What can hang from each mark
dugaz: fofu rozog voke
pogof: fofu gotab
noko: fibub vufen
vufen: gotab
fibub: gotab rozog
turos: gotab noko voke
fofu: noko pogof voke
voke: noko pogof vufen
gotab: vufen
rozog: dugaz fibub turos vasu
vasu: dugaz voke

Each row was made from one small tree. Brackets hold a mark, then the marks that hang from it, in alphabetical order. Every link used is in the known rows. Write each row's tree.
Each row is shifted at random along 7 fixed directions that mean nothing.
Known rows
[voke [pogof [fofu [noko [fibub rozog]]] [gotab vufen]]]: [0.01,-0.84,0.38,0.12,-1.65,0.20,-0.01,-0.40,0.15,0.69,0.50,-0.26,0.05,-0.83,-0.06,0.28,-0.62,-0.10,-0.42,0.05,-1.05,-0.49,0.73,0.26,-1.00,0.65,-0.83,0.22,0.24,-1.13,0.07,0.55,0.11,-0.31,0.42,-0.38,-0.55,-0.43,1.78,0.94,0.66,0.70]
[vasu [dugaz rozog] [voke [noko fibub] [pogof fofu] vufen]]: [-1.77,2.28,-0.39,-0.86,-0.55,1.57,-0.69,1.41,0.50,-1.11,1.25,-0.08,1.84,-1.32,-0.87,0.56,-1.33,0.66,-0.75,0.41,-0.43,-0.56,-0.02,0.72,1.29,1.00,-1.72,0.32,-0.23,-0.07,0.13,2.35,-0.51,0.22,-0.71,0.27,0.43,-2.26,1.21,2.46,2.36,-0.18]
[turos [gotab vufen] [noko [fibub rozog]] voke]: [0.53,0.82,1.95,1.07,-2.78,-1.60,-2.03,-0.17,1.05,-1.85,0.05,3.17,0.50,-0.55,-0.06,-0.03,-0.40,-1.56,-0.46,0.80,0.15,-1.82,-1.01,0.30,0.53,-1.46,1.05,-0.97,0.86,0.37,-0.64,-1.45,2.65,0.64,-1.61,-0.09,1.79,0.06,-0.49,1.81,-0.65,1.95]
[turos [gotab vufen] [noko [fibub [rozog vasu]]] voke]: [-0.63,1.80,-0.09,1.50,-2.77,-0.17,-1.94,1.47,0.76,-3.67,-0.33,1.64,-0.40,1.72,2.42,-0.43,-1.37,0.57,-0.59,-1.12,0.14,-0.18,-0.45,-0.60,-2.04,-1.15,1.16,-0.24,-0.37,1.43,0.14,0.02,1.16,-0.49,-1.36,-0.32,1.05,1.01,-1.34,1.97,-1.60,0.62]
[rozog [turos [gotab vufen] noko voke]]: [-1.54,-0.35,0.13,1.06,1.08,1.11,-0.50,1.20,0.54,-0.32,-0.64,0.44,-0.79,0.45,0.99,-0.35,-0.90,0.65,-0.90,-1.16,-0.95,-0.04,1.11,0.41,-1.03,1.38,-1.32,0.13,-0.32,-2.21,0.60,-0.12,-0.71,-2.10,-1.10,-0.44,-0.17,0.32,0.65,0.89,0.72,1.58]
[dugaz [rozog [fibub gotab]] [voke noko vufen]]: [-0.28,-1.57,-0.81,1.15,-0.31,1.31,-0.24,-0.33,-0.65,2.00,-0.02,-0.13,0.94,-0.67,-1.07,0.60,0.09,-0.06,0.47,1.18,-1.52,-0.86,0.42,-0.94,1.26,-0.55,-0.05,-0.46,0.37,2.82,-0.99,0.18,-1.24,0.28,1.56,-0.14,0.76,0.15,0.29,2.07,-0.45,-0.16]
[voke [noko [fibub [gotab vufen]]]]: [-1.87,-0.44,-0.15,0.57,0.25,1.59,0.43,0.74,-0.16,0.57,-0.23,-0.50,-0.37,-0.23,-0.03,-0.46,-0.61,1.00,-0.83,-0.59,-1.32,0.39,1.68,0.38,-0.71,1.62,-1.18,0.26,-0.74,-1.02,0.26,0.99,-0.97,-1.39,-0.04,-0.42,0.33,-0.28,0.89,1.19,1.32,0.71]
[voke [noko [fibub [rozog vasu]]] [pogof fofu gotab] vufen]: [1.44,-0.11,-0.78,-0.44,-0.04,-0.53,0.05,0.99,-0.17,-1.15,0.88,-0.24,-0.23,-0.29,-0.10,-0.75,-0.27,-0.35,-0.19,-0.14,-0.79,-1.57,-0.80,-1.81,-2.37,-0.50,1.62,0.36,-1.52,0.97,-1.44,-0.22,1.37,-0.19,1.01,0.24,0.13,0.54,0.86,2.72,-0.86,-0.04]
[fofu [noko fibub] voke]: [0.37,-0.30,0.37,-0.39,-0.68,0.43,0.42,0.25,0.27,0.51,-0.32,0.61,0.36,-1.10,-1.38,-0.63,-0.89,0.29,-0.17,-0.37,-1.93,0.35,1.55,1.06,-0.96,1.23,-0.27,-0.34,-0.05,-1.76,-0.40,0.37,-0.67,-0.78,-0.31,-1.27,0.92,-0.64,0.11,-0.86,1.72,1.38]
[voke [noko fibub] [pogof fofu gotab] vufen]: [0.45,0.06,0.22,-0.09,-1.34,0.85,-1.52,0.65,1.39,-2.01,1.95,0.37,1.33,0.56,1.62,0.43,-1.71,0.58,-0.81,-0.51,-1.18,-1.37,-1.31,0.31,-1.28,-1.11,-0.11,0.28,-0.28,2.32,-0.21,0.48,1.11,2.02,0.58,-0.51,0.17,-1.01,1.41,3.89,-1.02,0.13]
[fofu [noko [fibub [rozog dugaz]] [vufen gotab]] pogof voke]: [2.15,-1.46,-0.78,-0.31,-2.27,-1.02,-0.47,0.52,-0.28,-0.35,0.78,0.49,1.70,0.07,0.43,0.46,-1.53,0.27,1.47,0.00,-1.54,0.37,-0.27,0.34,-3.16,-1.34,2.54,-0.09,-0.35,3.93,-1.80,1.20,0.99,1.28,2.85,-1.26,1.62,0.45,-0.42,0.22,-2.25,-0.81]
[noko [fibub gotab [rozog [dugaz fofu] turos]] vufen]: [-1.33,-0.49,0.10,1.40,-2.02,0.64,-0.94,-0.40,0.18,0.05,0.64,0.14,1.20,0.70,1.26,0.79,-0.34,0.52,0.13,0.48,0.21,-0.06,0.75,0.43,0.26,-1.04,-0.06,-0.09,0.50,3.57,-0.19,1.49,0.56,0.68,0.94,-0.21,1.12,-0.28,-0.25,1.66,-1.62,-0.66]
[noko [fibub [gotab vufen] [rozog vasu]]]: [-0.23,0.84,0.13,1.09,-1.86,-0.58,-0.08,-0.58,-0.28,-0.92,-0.48,0.29,-1.11,1.10,0.44,-0.89,0.74,-0.34,-0.53,-0.09,0.84,-0.41,0.81,-1.64,-0.60,-1.06,0.73,-0.30,-0.41,0.49,-0.24,-0.23,0.95,-0.64,-0.70,0.14,1.02,0.99,-1.05,1.31,-0.78,0.14]
[dugaz [fofu [pogof gotab]] [rozog vasu]]: [-0.68,0.16,-1.09,1.39,-2.59,1.50,-0.66,-0.72,0.11,1.57,0.04,-1.49,0.68,-0.25,0.22,1.35,-0.71,0.53,0.08,0.23,-0.54,0.40,1.07,0.27,0.70,0.15,-1.66,-0.20,1.51,1.39,1.16,1.31,-2.68,-0.09,0.83,-0.52,-1.33,-0.50,0.62,0.91,-0.15,0.06]
[noko [fibub [rozog turos vasu]] [vufen gotab]]: [-1.17,-0.79,1.12,1.36,-3.25,0.94,-2.03,-0.64,1.48,-1.40,1.56,1.10,0.87,2.45,3.16,0.78,-1.46,0.61,-0.78,-0.62,0.07,-1.12,-0.73,0.77,-0.38,-2.11,-1.15,-0.12,0.51,2.70,0.56,0.02,1.25,2.38,0.59,-0.81,1.35,-0.26,0.07,2.75,-2.15,0.27]
[fofu pogof [voke [noko [fibub [rozog dugaz]]] [vufen gotab]]]: [2.54,0.74,0.72,0.53,-1.03,-0.49,-0.97,-0.67,0.76,-0.64,0.19,0.54,-0.30,0.90,-0.27,-0.48,-0.09,-0.86,-0.70,-0.48,0.00,-1.39,-0.60,-0.76,-1.07,-1.39,0.17,-0.33,-0.29,-0.12,-0.23,-0.81,0.91,0.55,-0.63,-0.56,0.78,0.72,0.15,2.68,-0.48,1.00]
[rozog dugaz [fibub [gotab vufen]] [turos noko] [vasu voke]]: [-2.76,0.53,-3.47,-0.89,6.43,-0.07,1.22,3.39,-0.02,-0.69,0.70,-2.15,-0.12,-1.01,-0.89,-0.74,-0.45,0.57,-0.10,-0.79,-1.31,-0.09,1.61,-0.48,-0.68,2.20,-0.37,0.89,-1.93,-2.49,-2.13,0.46,-2.41,-3.48,0.21,0.38,-0.95,-0.99,0.23,0.46,1.09,0.88]
[vasu [dugaz [rozog turos] [voke vufen]]]: [1.75,1.11,-1.93,-0.26,-0.13,-0.43,-1.85,0.15,-0.29,0.70,1.14,-2.22,-0.76,0.79,-0.01,1.62,-0.17,-0.92,-0.44,-0.97,2.65,-1.34,-3.61,-1.68,0.31,0.65,-2.65,1.99,-1.11,-2.13,0.85,0.54,-1.44,-0.56,2.09,2.30,-2.13,1.12,2.26,0.93,-0.20,-0.90]
[turos gotab [voke noko pogof vufen]]: [0.13,-1.42,1.85,1.98,-0.76,0.58,-1.78,-0.65,0.98,0.34,0.71,2.09,2.06,-0.59,0.28,1.53,-0.56,-1.06,0.02,1.58,-0.82,-1.90,-0.73,0.78,1.99,-1.92,0.22,-0.80,1.33,3.24,-0.35,0.06,1.25,2.16,-0.51,-0.52,1.58,-0.56,1.15,4.51,-1.21,0.95]
[voke noko [pogof fofu gotab] vufen]: [0.12,-0.89,1.04,0.37,-1.11,1.43,0.10,0.42,0.49,-1.43,0.03,1.33,0.68,0.49,0.79,-1.13,-0.49,0.88,-0.12,0.13,-2.58,-0.73,1.06,-0.51,-2.01,-1.43,1.85,-1.12,0.01,3.03,-0.82,-0.47,1.79,1.04,-0.71,-1.36,1.47,-0.13,-0.30,3.17,-0.87,0.26]
[rozog turos [vasu dugaz [voke noko pogof]]]: [-1.58,-0.42,0.83,0.37,1.60,1.48,0.14,-0.06,0.98,0.34,0.57,0.04,-0.04,0.24,-0.32,-0.10,-0.02,-0.27,-0.94,-0.39,-0.60,-1.60,0.77,-0.15,0.69,0.29,-2.15,-0.38,0.01,-2.71,0.28,-0.78,-0.56,-0.18,-1.43,-0.35,0.50,-0.84,0.97,2.43,1.26,1.76]
[vasu [voke [noko [fibub [rozog turos]]] [pogof [gotab vufen]]]]: [-0.14,-1.59,1.26,0.41,-1.83,0.69,-0.32,-0.66,0.14,-0.37,0.44,1.52,0.54,0.71,0.37,-0.19,-0.27,-0.13,0.00,0.24,-1.15,-1.46,-0.07,-1.16,-1.15,-1.53,0.82,-0.76,0.05,1.46,-0.70,-0.63,1.72,1.68,0.35,-0.56,1.94,0.36,0.11,2.42,-0.90,0.28]
[vasu [dugaz fofu [rozog [turos gotab]]] [voke pogof vufen]]: [-0.30,0.27,-1.32,-1.70,-0.49,0.61,-0.23,1.59,-0.39,-0.79,0.98,0.25,2.13,-1.38,-1.12,0.26,-1.42,0.66,0.67,0.65,-1.60,-0.51,-0.94,-0.39,-0.72,0.22,0.86,0.08,-0.58,2.16,-1.54,0.95,-0.12,0.55,1.57,0.02,0.80,-1.18,0.46,1.15,0.39,-0.98]
[pogof [fofu [voke noko]]]: [1.46,-0.97,0.33,-0.30,-2.17,0.19,-0.03,-0.42,0.21,-0.55,0.10,0.43,0.07,0.28,0.15,-0.23,-0.33,0.18,0.41,-0.39,-1.19,0.01,-0.04,-0.42,-1.84,-0.55,1.10,-0.35,0.27,0.56,-0.18,-0.47,0.63,1.13,0.26,-0.42,0.13,0.52,-0.13,-0.16,-0.78,0.00]
[fibub [rozog dugaz vasu]]: [0.12,-1.82,-0.25,0.17,-1.07,0.73,0.35,-0.13,0.03,-0.34,0.52,-0.51,-0.81,1.81,1.46,-0.47,-0.72,0.84,-0.05,-1.13,-0.93,-0.53,-1.09,-1.64,-2.89,-0.98,0.25,-0.05,-0.77,0.42,-0.54,-1.49,-0.07,0.05,1.55,-0.73,-0.22,1.16,-0.03,0.74,-1.67,0.17]
[rozog fibub turos [vasu [dugaz fofu voke]]]: [-0.77,0.30,-2.27,-1.30,2.82,0.04,0.80,1.34,0.38,-0.37,0.65,-1.09,-0.27,-0.65,-1.37,-0.94,-0.34,0.09,-0.18,-0.82,-1.49,-0.95,0.53,-0.68,-0.95,1.19,-0.39,0.18,-1.05,-2.50,-1.37,-1.37,-1.95,-1.37,0.24,-0.05,-0.74,-0.73,-0.17,-0.30,0.74,1.17]
[pogof [fofu [noko vufen] voke]]: [1.75,-1.39,1.05,0.31,-2.03,-0.75,-0.15,-1.40,0.01,1.28,-0.14,0.75,0.58,-1.17,-1.12,0.52,0.56,-1.21,0.90,0.89,-0.51,-0.31,0.73,0.42,0.12,-0.41,0.68,-0.65,1.24,0.09,-0.22,-0.08,0.98,0.85,0.12,-0.13,0.75,0.22,0.31,-0.68,-0.19,0.44]
[vasu [dugaz rozog] [voke [noko vufen] [pogof fofu gotab]]]: [-1.79,0.66,-0.22,-0.49,-2.03,2.03,0.25,1.43,-0.57,-0.75,0.00,0.16,0.83,-0.37,-0.49,-0.32,-0.91,1.37,0.11,0.03,-1.39,0.20,1.05,-0.43,-1.32,0.92,-0.02,-0.05,-0.47,0.39,-0.19,2.01,-0.18,-0.44,-0.21,-0.08,0.84,-0.48,0.26,1.04,1.17,-0.76]
[pogof [fofu [voke [noko fibub]]] [gotab vufen]]: [1.08,0.65,0.07,-0.59,-2.13,-1.01,-0.86,-0.07,0.37,-0.66,0.76,0.07,0.46,-0.99,-0.42,0.50,-0.22,-0.72,-0.08,0.36,-0.13,-0.25,-0.13,0.24,-0.01,0.20,-0.02,0.55,0.56,-0.67,-0.08,0.76,0.91,0.58,-0.16,0.58,-0.87,-0.49,0.92,-0.06,0.41,0.23]
[pogof [fofu [noko [fibub rozog]] voke] [gotab vufen]]: [1.90,-2.46,0.60,-1.52,-3.54,-1.21,0.32,-0.29,-0.30,-0.07,0.51,1.38,0.62,-1.34,-0.92,-0.54,-0.94,-0.23,0.89,0.34,-2.84,-0.23,0.05,-0.14,-3.17,-0.07,2.19,-0.27,0.22,0.08,-1.78,-0.77,1.79,0.89,1.82,-0.79,0.58,0.17,0.45,-1.73,-0.41,0.51]
[fofu [noko [fibub rozog] vufen] pogof voke]: [0.87,0.76,-0.56,-0.46,-2.01,0.52,-0.23,1.11,0.53,-1.46,0.34,-0.18,0.28,0.51,1.01,-0.62,-2.25,1.56,-0.43,-1.87,-1.51,1.08,0.70,0.71,-3.83,0.68,-0.09,0.34,-0.98,-0.21,0.00,1.48,-0.70,-0.78,0.69,-1.77,0.63,-0.19,-0.04,0.02,0.32,0.41]
[pogof [fofu noko] [gotab vufen]]: [0.24,-1.52,-0.36,-0.22,-2.00,-0.81,-0.26,0.01,-0.49,0.57,0.54,-0.01,1.41,-1.26,0.11,1.21,-0.35,-0.23,1.26,1.14,-0.94,0.75,0.69,0.68,-0.27,-0.08,1.13,0.19,1.05,2.15,-0.62,1.65,0.95,0.80,1.56,0.22,-0.32,-0.42,0.72,-0.79,-0.73,-0.83]
[rozog fibub [turos [noko vufen]] vasu]: [-1.68,-0.65,-3.59,0.29,5.51,-0.40,0.96,2.23,-0.62,0.71,0.24,-2.26,-0.70,-0.42,-0.03,-0.03,0.13,-0.01,0.61,-0.74,-0.19,-0.12,1.18,-0.94,-1.01,1.56,0.09,0.89,-1.64,-1.15,-1.23,0.56,-2.22,-2.95,1.56,0.70,-0.91,0.50,0.22,-0.17,-0.49,0.08]
[turos [noko [fibub [gotab vufen] [rozog dugaz vasu]]] voke]: [-0.31,0.93,-1.31,1.24,-0.35,-0.49,-0.42,1.26,-0.62,-1.03,-0.61,-0.36,-1.02,0.41,0.46,-0.13,-0.09,-0.04,0.06,-0.51,0.75,0.06,0.25,-1.30,-1.38,0.33,0.84,0.43,-1.05,-0.15,-0.41,0.87,-0.30,-2.08,-0.10,0.67,0.05,1.48,-0.47,0.67,-0.78,-0.05]
[fofu [pogof gotab] [voke noko]]: [2.31,0.07,0.05,0.17,-1.23,-0.86,-0.77,-0.26,0.17,-0.15,0.60,0.14,1.20,-0.10,-0.24,0.85,-0.25,-0.70,0.63,0.50,-0.03,-0.21,-0.61,-0.19,-0.42,-1.38,1.24,0.02,0.45,2.19,-0.61,1.04,0.66,1.45,0.69,-0.27,0.12,0.10,0.12,1.37,-1.29,-0.36]
[noko [fibub [gotab vufen] [rozog turos vasu]]]: [0.17,-1.10,-2.22,0.38,0.20,-1.31,0.29,0.50,-1.46,0.26,0.35,-1.24,-0.45,0.51,0.63,0.30,0.30,-0.28,0.82,0.08,0.79,0.03,-0.32,-2.15,-1.60,-0.49,1.71,0.92,-1.40,2.23,-1.39,1.01,0.26,-0.78,2.81,0.97,0.11,1.51,-0.04,0.50,-2.16,-1.51]
[dugaz [voke noko vufen]]: [1.05,-1.90,0.83,1.65,-2.25,1.69,-1.94,-1.69,0.72,0.88,0.79,0.04,0.20,1.87,1.67,1.46,-0.63,-0.04,-0.42,-0.59,-0.20,-1.38,-1.88,-0.60,0.05,-1.61,-1.83,0.07,0.55,1.55,1.09,-0.73,-0.31,2.31,1.24,-0.16,0.33,0.93,1.44,3.04,-1.57,0.09]

Write each row's tree
[-0.43,-1.55,-0.23,1.01,-0.74,0.41,-0.65,1.65,-0.48,-0.27,-0.56,0.93,-0.25,-0.17,0.69,0.11,-1.44,0.57,0.45,-0.68,-1.44,0.00,-0.25,0.02,-2.80,1.02,0.97,0.34,-0.87,-0.12,-0.54,0.40,-0.26,-1.55,0.93,-0.17,0.66,1.51,0.68,0.17,-0.99,0.43] | [turos gotab [noko vufen] voke]
[-0.80,-0.04,-0.85,1.50,-0.26,1.08,-0.87,0.49,0.05,-0.10,0.49,-1.25,-0.05,1.56,2.33,1.28,-0.83,0.74,-0.56,-0.72,1.32,0.32,-0.51,-0.74,-0.04,-0.15,-1.48,1.02,-0.42,1.26,0.99,2.04,-0.88,-0.67,0.75,0.31,-1.18,0.50,0.97,2.39,-1.04,-0.74] | [fibub [rozog [turos gotab [voke pogof]]]]
[-2.02,-0.53,-0.44,1.65,0.88,0.97,0.25,0.88,-0.26,0.66,-0.27,-0.51,0.03,-0.10,0.85,0.50,-0.25,0.40,-0.12,0.25,0.04,0.34,1.51,-0.17,0.51,0.55,-0.76,0.14,-0.10,0.52,0.08,1.48,-0.80,-1.94,-0.17,-0.21,-0.11,0.05,0.23,1.44,0.03,0.38] | [fibub [rozog [turos gotab [noko vufen] voke] vasu]]
[1.18,-1.79,1.55,-0.16,-3.05,0.05,-0.67,-0.91,0.84,-0.19,0.54,1.07,0.12,0.32,0.57,-0.01,-0.74,-0.13,-0.06,-0.51,-1.25,-0.66,-0.33,0.69,-1.60,-0.46,-0.11,-0.47,0.65,-0.59,0.15,-1.17,1.22,1.38,0.35,-0.62,0.58,0.15,0.74,0.03,-0.63,0.95] | [pogof [fofu [noko [vufen gotab]]]]
[0.19,0.59,-1.09,-0.57,0.15,0.31,-0.12,1.84,-0.13,-1.30,0.30,-0.20,0.99,-0.09,0.42,-0.08,-0.93,0.92,0.45,-0.18,-0.88,0.92,0.21,0.29,-0.96,0.10,1.12,0.47,-0.83,2.23,-0.82,1.57,0.08,0.09,0.50,-0.37,0.51,-0.27,-0.52,0.51,-0.17,-0.82] | [fofu [voke [noko [vufen gotab]]]]
[0.63,-0.19,0.43,-0.20,-0.01,-0.70,0.54,0.31,-0.34,-0.52,0.11,0.02,-0.42,0.33,-0.09,-0.79,0.50,-0.19,-0.50,0.18,0.59,-0.23,-0.15,-1.49,-0.22,-0.47,0.75,0.17,-0.93,0.42,-1.15,-0.09,1.21,-0.94,0.13,0.24,0.22,0.33,-0.26,1.38,-0.48,0.03] | [fibub gotab [rozog turos]]
[-2.73,0.44,-0.47,0.41,2.85,0.46,0.07,1.73,1.55,-2.04,0.20,1.06,0.38,0.22,0.69,-1.32,-0.75,0.57,-0.72,-0.57,-2.13,-0.66,2.07,0.66,-0.24,-0.22,0.21,-1.09,0.09,-0.27,-1.08,-1.47,-0.21,-1.04,-1.95,-1.40,0.94,-1.41,-1.37,1.64,0.14,2.32] | [rozog fibub [turos [gotab vufen] noko] vasu]
[0.65,-1.30,-1.09,0.56,-0.24,-0.24,0.54,0.26,-0.80,0.62,0.51,-1.01,0.06,-0.38,-0.36,0.22,0.34,-0.45,0.65,0.46,-0.41,-0.85,0.16,-1.55,-1.49,-0.50,1.64,0.15,-0.84,2.07,-1.35,0.64,0.50,-0.05,1.72,0.39,0.13,0.79,0.75,2.31,-1.56,-0.60] | [voke [noko [fibub gotab [rozog dugaz vasu]]] [pogof fofu]]
[-0.49,-1.18,0.46,0.57,0.56,0.53,-0.65,0.02,0.82,0.77,0.74,0.32,0.72,-0.50,0.24,0.86,-0.69,-0.33,-0.35,0.08,-0.63,-0.95,0.55,1.23,0.62,0.50,-1.40,0.16,0.44,-0.74,0.13,0.36,-0.23,0.21,-0.01,-0.28,-0.04,-0.74,1.44,1.30,0.28,1.08] | [rozog [turos [voke [pogof [fofu [noko fibub [vufen gotab]]]]]]]
[0.90,0.72,-1.97,-0.11,0.54,0.00,-0.26,0.17,1.16,-1.53,0.54,-1.17,-0.84,1.55,0.21,-0.96,-0.53,0.26,-0.18,-1.86,-1.19,-1.08,-0.36,-1.35,-2.77,-0.91,0.32,-0.37,-0.47,-1.06,-0.68,-2.38,-1.79,-0.11,-0.02,-0.75,-0.82,0.56,-0.94,0.67,-1.46,1.16] | [rozog [dugaz [fofu pogof voke]] fibub vasu]
[-3.42,-0.78,-1.72,1.79,2.93,1.41,0.79,1.45,-0.28,0.38,-0.89,-0.35,0.07,0.64,0.22,-0.42,0.12,0.82,0.55,-0.16,-1.43,0.32,3.24,-0.37,-0.45,0.32,0.59,-0.79,-0.09,0.85,-0.72,0.78,-1.63,-2.10,-0.63,-0.55,0.74,0.19,-1.20,1.14,-0.70,0.45] | [rozog fibub [turos gotab noko] [vasu dugaz]]
[2.12,2.94,0.82,0.14,-3.73,-0.15,-2.68,-0.92,1.79,-2.09,0.56,0.24,-1.01,2.12,0.71,0.00,-0.44,-0.69,-1.63,-1.82,2.12,-1.85,-2.83,-0.91,-0.53,-0.99,-2.27,-0.07,0.37,-2.67,1.80,-1.84,0.24,0.68,-1.40,0.63,-0.88,0.50,0.22,1.78,-0.31,1.31] | [vasu [dugaz [fofu pogof] [rozog [turos noko voke]]]]
[-2.28,2.03,-1.81,-1.10,1.85,-0.29,0.44,2.72,-0.28,-0.52,0.87,-1.26,0.22,-1.77,-0.73,-0.28,-0.95,0.48,-0.77,-0.02,0.19,0.27,1.14,1.19,0.37,2.79,-1.44,1.56,-1.75,-2.05,-0.75,2.39,-0.89,-2.80,0.17,0.61,-0.57,-1.52,0.96,-0.19,2.32,0.16] | [noko [fibub [rozog turos [vasu dugaz]]] [vufen gotab]]
[0.43,0.29,-0.52,-0.02,0.33,-0.27,-0.36,0.95,0.10,-0.72,0.57,0.38,0.68,-0.88,-0.38,0.28,-0.53,-0.38,0.17,0.34,-0.39,-0.89,-0.59,-0.12,-0.29,-0.09,0.93,0.18,-0.55,0.95,-0.86,0.41,0.28,0.38,0.20,0.10,0.36,-0.19,0.34,1.51,-0.29,0.15] | [turos [voke [noko fibub] pogof]]
[-0.65,-0.25,0.24,0.99,-1.29,0.61,0.05,-0.29,0.03,0.56,0.22,-0.25,0.99,-0.74,0.20,0.69,-0.17,0.15,0.11,0.77,-0.40,0.21,1.70,0.70,0.42,-0.12,-0.10,-0.25,0.66,1.78,0.05,1.88,0.10,0.11,-0.11,-0.47,0.41,-0.79,0.64,1.70,-0.01,-0.21] | [voke [pogof [fofu [noko [fibub gotab rozog] vufen]]]]
[2.62,-0.81,1.50,0.17,-1.71,-0.83,0.08,-1.29,0.20,1.19,-0.77,0.81,-0.79,-0.56,-1.55,-0.76,0.08,-1.10,-0.26,-0.39,-1.31,-0.58,1.00,-0.18,-1.91,0.20,-0.09,-0.60,0.39,-3.16,-0.14,-1.06,0.37,-0.78,-0.56,-1.13,0.62,0.77,0.70,-0.18,0.97,2.03] | [fofu noko [pogof [gotab vufen]] voke]
[1.24,-0.87,-0.02,1.38,0.75,-0.59,-0.25,-0.73,-0.60,2.49,-0.16,-0.06,1.92,-1.86,-1.58,1.66,0.85,-1.55,1.27,2.26,0.07,-0.13,1.35,0.43,2.56,-0.79,0.67,-0.32,1.18,2.81,-0.76,2.30,0.23,0.31,0.48,-0.03,0.98,-0.39,0.71,1.69,-0.01,-0.43] | [fofu noko [voke [pogof gotab] vufen]]
[-0.83,0.75,-2.28,-0.67,1.77,0.47,0.17,1.85,0.24,-0.79,0.94,-1.64,0.65,-0.33,0.06,0.34,-0.88,0.79,0.39,-0.34,-1.01,0.17,-0.17,0.22,-0.38,0.49,-0.19,0.65,-0.57,0.48,-0.99,0.34,-1.88,-0.55,0.57,-0.14,-1.21,-0.85,-0.08,-0.01,-0.10,-0.16] | [rozog [dugaz voke] vasu]
[2.72,0.22,-1.40,-1.54,-0.72,-0.93,-0.43,0.80,0.01,-0.51,0.65,-0.92,-0.41,-0.45,-1.20,-0.49,-0.50,-0.32,0.35,-0.87,-0.94,-1.11,-2.03,-1.02,-2.83,0.38,0.82,0.58,-1.08,-0.97,-1.35,-1.74,-0.27,-0.27,1.67,0.38,-1.07,0.77,0.51,-0.46,-0.74,0.31] | [rozog [dugaz [fofu [pogof gotab]] [voke [noko vufen]]]]
[0.00,-1.35,0.23,-0.53,-0.95,0.55,0.54,-0.33,-1.17,1.92,-0.60,0.42,0.44,-1.57,-2.68,-0.06,0.14,-0.49,0.64,0.90,-1.37,-0.47,0.85,-0.42,-0.13,1.14,-0.04,-0.33,-0.23,-1.36,-0.75,0.36,-0.21,-0.56,0.60,0.33,1.45,0.25,0.99,-0.07,1.59,0.01] | [vasu [dugaz [fofu noko]] [voke [vufen gotab]]]
[0.67,-0.68,0.26,0.43,-2.72,0.20,0.40,-1.24,-1.03,1.01,-1.28,0.81,0.39,-0.16,-1.53,-0.30,0.97,-0.27,1.36,1.01,-0.77,0.22,1.19,-0.89,-0.63,-0.93,1.97,-1.25,0.87,1.99,-0.51,-0.20,0.57,0.60,0.07,-0.18,1.47,0.96,-1.39,-0.74,-0.70,-0.73] | [vasu [dugaz [fofu voke]]]
[-0.34,1.23,-0.95,-0.04,-0.19,-0.35,0.40,0.64,-0.45,-0.21,0.23,-0.61,1.22,-1.10,-0.62,0.39,0.18,-0.13,0.54,1.27,0.47,0.62,0.70,-0.30,1.40,-0.41,0.66,-0.11,0.10,2.38,-0.80,1.72,0.11,-0.50,0.02,0.04,0.28,-0.96,-0.77,0.82,0.36,-0.69] | [fibub [rozog [vasu [dugaz [fofu noko [voke vufen]]]]]]
[1.25,-0.17,0.64,-0.68,-2.24,0.18,-0.03,-0.85,-0.09,0.19,-0.39,0.75,-0.11,-0.27,-1.53,-0.74,0.02,-0.21,0.10,-0.08,-1.06,-0.64,-0.30,-0.58,-1.29,-0.04,0.36,-0.63,0.09,-1.03,-0.30,-1.33,0.31,0.30,-0.10,-0.26,0.75,0.38,-0.10,-0.40,0.49,0.49] | [vasu [dugaz [fofu [voke vufen]]]]
